Below is a small trained network, with its code and all its weights. Each question gives an input and a target symbol and asks what happens when units are switched off, that is, made to give their printed mean instead of their output.

import numpy as np


def w(rows, s, z=0):
    codes = np.array(rows[::2]) - 128.0
    scale = np.full(codes.shape[1], s)
    scale[-1] = z or s
    return codes * scale


def f(y):
    return np.maximum(y, 0)


def softmax(a):
    e = np.exp(a - a.max(-1, keepdims=True))
    return e / e.sum(-1, keepdims=True)


def log_softmax(a):
    a = a - a.max(-1, keepdims=True)
    return a - np.log(np.exp(a).sum(-1, keepdims=True))


def net(x, mask):
    ids = ['γεζηθξτψ'.index(c) for c in x.split()]
    T = len(ids)
    res = E[ids] + P[:T]
    u = 0
    for l in range(2):
        r = res
        for j in range(2):
            rows = slice(4 * j, 4 * j + 4)
            q, k, v = (r @ M[l][rows].T for M in (Q, K, V))
            z = softmax(np.where(np.tri(T) > 0, q @ k.T / 4**0.5, -1e9)) @ v
            o = O[l][rows]
            res = res + np.where(mask[u + j], z, o[:, -1]) @ o[:, :-1]
        u += 2
        y = f(res @ A[l][:, :-1].T + A[l][:, -1])
        res = res + np.where(mask[u : u + 4], y, B[l][:, -1]) @ B[l][:, :-1]
        u += 4
    return log_softmax(res[-1] @ U[:, :-1].T + U[:, -1])


Q, K, V, O, A, B = {}, {}, {}, {}, {}, {}
E = w([
[79,200,103,160,131,226,36,60,106],'γ',
[62,129,171,160,236,208,239,137,188],'ε',
[144,20,118,37,184,79,153,186,171],'ζ',
[113,176,21,133,149,66,154,120,237],'η',
[136,95,164,39,1,234,130,8,43],'θ',
[163,158,224,229,44,41,157,206,39],'ξ',
[237,113,55,117,226,161,149,159,111],'τ',
[191,206,187,4,186,128,78,169,239],'ψ',
],0.007)
P = w([
[208,109,155,167,70,116,107,32,253],'0',
[140,135,136,82,235,74,136,136,137],'1',
[145,129,110,56,154,109,141,152,94],'2',
[143,148,98,60,119,167,148,228,55],'3',
[130,163,113,52,152,145,172,228,126],'4',
[188,184,142,40,126,176,150,218,190],'5',
],0.0047)
Q[0] = w([
[208,232,190,101,115,160,90,228,129],'0.h0',
[66,87,148,236,18,130,35,65,47],'0.h0',
[231,251,187,19,191,131,172,208,197],'0.h0',
[93,126,167,225,19,141,37,41,55],'0.h0',
[140,159,177,97,39,184,117,71,109],'0.h1',
[70,46,81,191,175,65,141,136,107],'0.h1',
[216,238,132,15,254,201,100,227,209],'0.h1',
[53,43,27,171,192,145,127,100,149],'0.h1',
],0.006)
K[0] = w([
[23,67,86,78,186,166,192,171,26],'0.h0',
[153,70,76,98,170,187,168,65,247],'0.h0',
[68,110,125,114,143,138,146,193,6],'0.h0',
[180,71,35,40,187,197,155,45,254],'0.h0',
[122,87,190,216,29,69,179,152,55],'0.h1',
[167,119,92,110,195,121,86,56,242],'0.h1',
[131,165,80,65,192,197,144,195,26],'0.h1',
[170,100,76,95,210,56,131,163,220],'0.h1',
],0.006)
V[0] = w([
[113,175,209,181,122,136,225,85,155],'0.h0',
[146,255,225,133,84,99,76,171,128],'0.h0',
[151,148,181,213,22,89,82,117,88],'0.h0',
[173,87,69,241,71,128,103,112,65],'0.h0',
[142,188,196,27,83,225,35,27,186],'0.h1',
[106,207,178,111,125,60,82,185,205],'0.h1',
[90,98,61,232,141,118,216,112,31],'0.h1',
[208,229,109,148,168,76,27,242,124],'0.h1',
],0.0057)
O[0] = w([
[97,180,226,96,25,190,138,86,104,135],'0.h0',
[83,161,121,109,24,137,100,238,45,202],'0.h0',
[112,138,163,164,87,146,45,111,28,115],'0.h0',
[182,107,133,225,110,152,67,42,72,66],'0.h0',
[38,110,98,6,185,47,160,139,93,206],'0.h1',
[86,118,136,123,200,179,115,200,44,184],'0.h1',
[164,121,160,213,40,123,114,81,181,2],'0.h1',
[133,166,53,199,148,181,153,253,95,216],'0.h1',
],0.0051,0.0036)
A[0] = w([
[81,159,75,147,159,37,191,107,199,6],'0.n0',
[42,252,75,118,224,109,152,142,215,84],'0.n1',
[72,119,245,65,194,85,198,50,205,20],'0.n2',
[16,69,152,173,115,3,243,194,54,122],'0.n3',
],0.0041,0.0016)
B[0] = w([
[36,103,12,140,15,96,166,144,236,152],'0.n0',
[72,126,1,108,66,178,88,205,69,254],'0.n1',
[72,183,201,58,34,208,141,240,209,181],'0.n2',
[72,197,218,188,110,51,233,211,127,194],'0.n3',
],0.0041,0.0044)
Q[1] = w([
[146,112,107,49,150,101,110,143,49],'1.h0',
[140,145,147,245,84,168,183,123,192],'1.h0',
[208,138,63,160,135,163,154,135,54],'1.h0',
[145,86,161,254,121,168,179,83,107],'1.h0',
[129,91,151,230,43,98,44,12,107],'1.h1',
[184,30,47,131,218,124,87,41,175],'1.h1',
[113,233,181,68,191,112,148,215,115],'1.h1',
[161,107,154,201,80,103,60,32,173],'1.h1',
],0.006)
K[1] = w([
[189,159,215,178,79,24,188,180,121],'1.h0',
[150,43,20,56,210,242,24,24,155],'1.h0',
[218,101,118,170,126,85,107,71,207],'1.h0',
[165,85,142,73,149,197,34,16,182],'1.h0',
[146,163,229,120,158,30,52,76,173],'1.h1',
[134,92,149,103,159,3,175,171,163],'1.h1',
[82,50,57,160,88,211,152,122,94],'1.h1',
[120,156,181,125,166,45,80,92,124],'1.h1',
],0.0058)
V[1] = w([
[206,183,193,71,197,253,59,137,144],'1.h0',
[188,143,21,66,189,182,98,135,193],'1.h0',
[124,46,157,67,143,76,130,168,108],'1.h0',
[165,134,174,215,175,110,146,105,104],'1.h0',
[123,132,62,63,249,145,93,116,176],'1.h1',
[236,98,180,189,121,50,21,117,96],'1.h1',
[25,180,80,159,125,194,74,107,111],'1.h1',
[184,100,152,93,204,159,203,222,89],'1.h1',
],0.0053)
O[1] = w([
[170,254,140,16,119,197,123,65,107,135],'1.h0',
[184,186,116,80,97,101,56,177,95,165],'1.h0',
[193,97,164,95,221,92,95,99,160,178],'1.h0',
[59,111,117,91,121,166,193,162,121,57],'1.h0',
[96,160,112,185,78,155,180,143,183,199],'1.h1',
[164,179,77,81,180,137,124,191,103,2],'1.h1',
[77,64,9,185,55,104,88,92,86,147],'1.h1',
[147,172,187,136,158,205,143,62,167,220],'1.h1',
],0.0059,0.0086)
A[1] = w([
[184,121,112,226,233,125,197,80,139,118],'1.n0',
[152,208,92,188,38,144,3,96,77,119],'1.n1',
[201,70,188,143,239,84,129,125,192,252],'1.n2',
[230,165,119,187,150,90,46,69,193,192],'1.n3',
],0.0051,0.0019)
B[1] = w([
[110,235,32,193,58,188,156,39,184,178],'1.n0',
[23,14,165,9,234,206,76,182,27,221],'1.n1',
[136,74,130,120,228,82,201,60,95,252],'1.n2',
[141,53,3,188,160,144,84,32,28,222],'1.n3',
],0.0049,0.0026)
U = w([
[116,86,12,172,13,48,108,188,183,148],'γ',
[160,140,183,61,25,100,134,1,94,133],'ε',
[220,221,75,204,204,152,167,58,114,209],'ζ',
[163,109,191,206,121,136,59,185,124,7],'η',
[146,26,155,97,249,30,178,135,187,114],'θ',
[52,51,115,109,213,186,24,101,31,207],'ξ',
[156,247,138,44,101,131,109,223,169,108],'τ',
[42,160,187,218,69,239,228,98,222,39],'ψ',
],0.0051,0.0019)

Each question gives the input, a string of symbols that net reads in full, and the target symbol t.
The units are the heads (4 rows each of Q, K, V and O) and the neurons (one row each of A and B). Each row of codes is followed by its name. A weight is (code - 128) times the scale printed after its matrix; where a second scale follows, it is the last column's (O, A, B and U).
mask holds one flag per unit, layer by layer, with each layer's heads first. A switched-off unit (its flag False) gives its mean, the last column of its rows in O or B, instead of its output. The means were averaged over made-up inputs and are rounded, as every weight is.
A unit's drop is (log p(t) with every unit on - log p(t) with that unit switched off) / (log p(t) with every unit on - log p(t) with every unit switched off).
The circuit of an input: a set's keep is (log p(t) with only the set's units on - log p(t) with every unit switched off) / (log p(t) with every unit on - log p(t) with every unit switched off). Starting from all 12 units, units are removed one at a time, each time the one whose removal leaves the highest keep (on an exact tie, the one counted first), for as long as the keep stays at least 0.8.
circuit, biggest first: the units of the circuit, biggest drop first
most important unit: the unit with the biggest drop
k most important neurons: the k neurons with the biggest drops, biggest first
top k neurons in layer l: the k neurons of layer l with the biggest drops, biggest first
heads that matter: for each layer, one digit per head in row order, 1 if its drop is at least 0.15 and else 0, layers parted by /
drop when u is switched off: that unit's drop, to one decimal
input ξ ψ ψ ψ ψ, target ψ: circuit, biggest first	(1.h0; 0.h1; 1.h1)
input ξ ψ ξ ξ η ε, target ξ: circuit, biggest first	(0.h0; 1.h1)
input τ ψ ξ, target τ: circuit, biggest first	(0.h1; 1.h0; 1.h1; 0.n3)
input γ ψ ψ ψ ζ ψ, target θ: circuit, biggest first	(0.h0; 1.n2)
input ξ γ ξ, target ξ: circuit, biggest first	(1.h1; 0.h0)
input ζ ε τ, target ζ: most important unit	0.h1
input ψ ζ ψ ψ ψ η, target γ: heads that matter	10 / 11
input ψ ξ θ, target ψ: 2 most important neurons	(0.n3; 0.n1)
input ψ ψ ζ ψ, target θ: 3 most important neurons	(0.n3; 1.n2; 0.n0)
input ψ θ θ ψ, target ε: heads that matter	11 / 11
input ψ ξ τ, target ψ: 3 most important neurons	(0.n3; 0.n1; 1.n0)
input θ η ξ, target θ: heads that matter	01 / 11
input ψ ψ τ ψ, target ζ: top 2 neurons in layer 0	(0.n3; 0.n2)
input ξ ψ ψ τ ζ, target ψ: heads that matter	01 / 10
input ψ ψ θ ξ η ψ, target ξ: heads that matter	11 / 00
input γ ψ ξ, target γ: most important unit	1.h1
input ψ τ ψ, target ζ: 2 most important neurons	(1.n3; 0.n3)
input ψ ξ ψ, target ψ: 2 most important neurons	(0.n1; 0.n3)
input ζ ψ ψ ξ γ, target ψ: 2 most important neurons	(0.n3; 0.n1)
input γ ζ ψ ψ ξ, target ψ: most important unit	0.h1
input ψ ξ ζ, target ψ: 2 most important neurons	(0.n1; 0.n3)
input θ ε ψ ψ ξ, target ψ: 2 most important neurons	(0.n1; 0.n3)
input ψ η ζ τ τ, target ζ: drop when 0.h0 is switched off	0.3
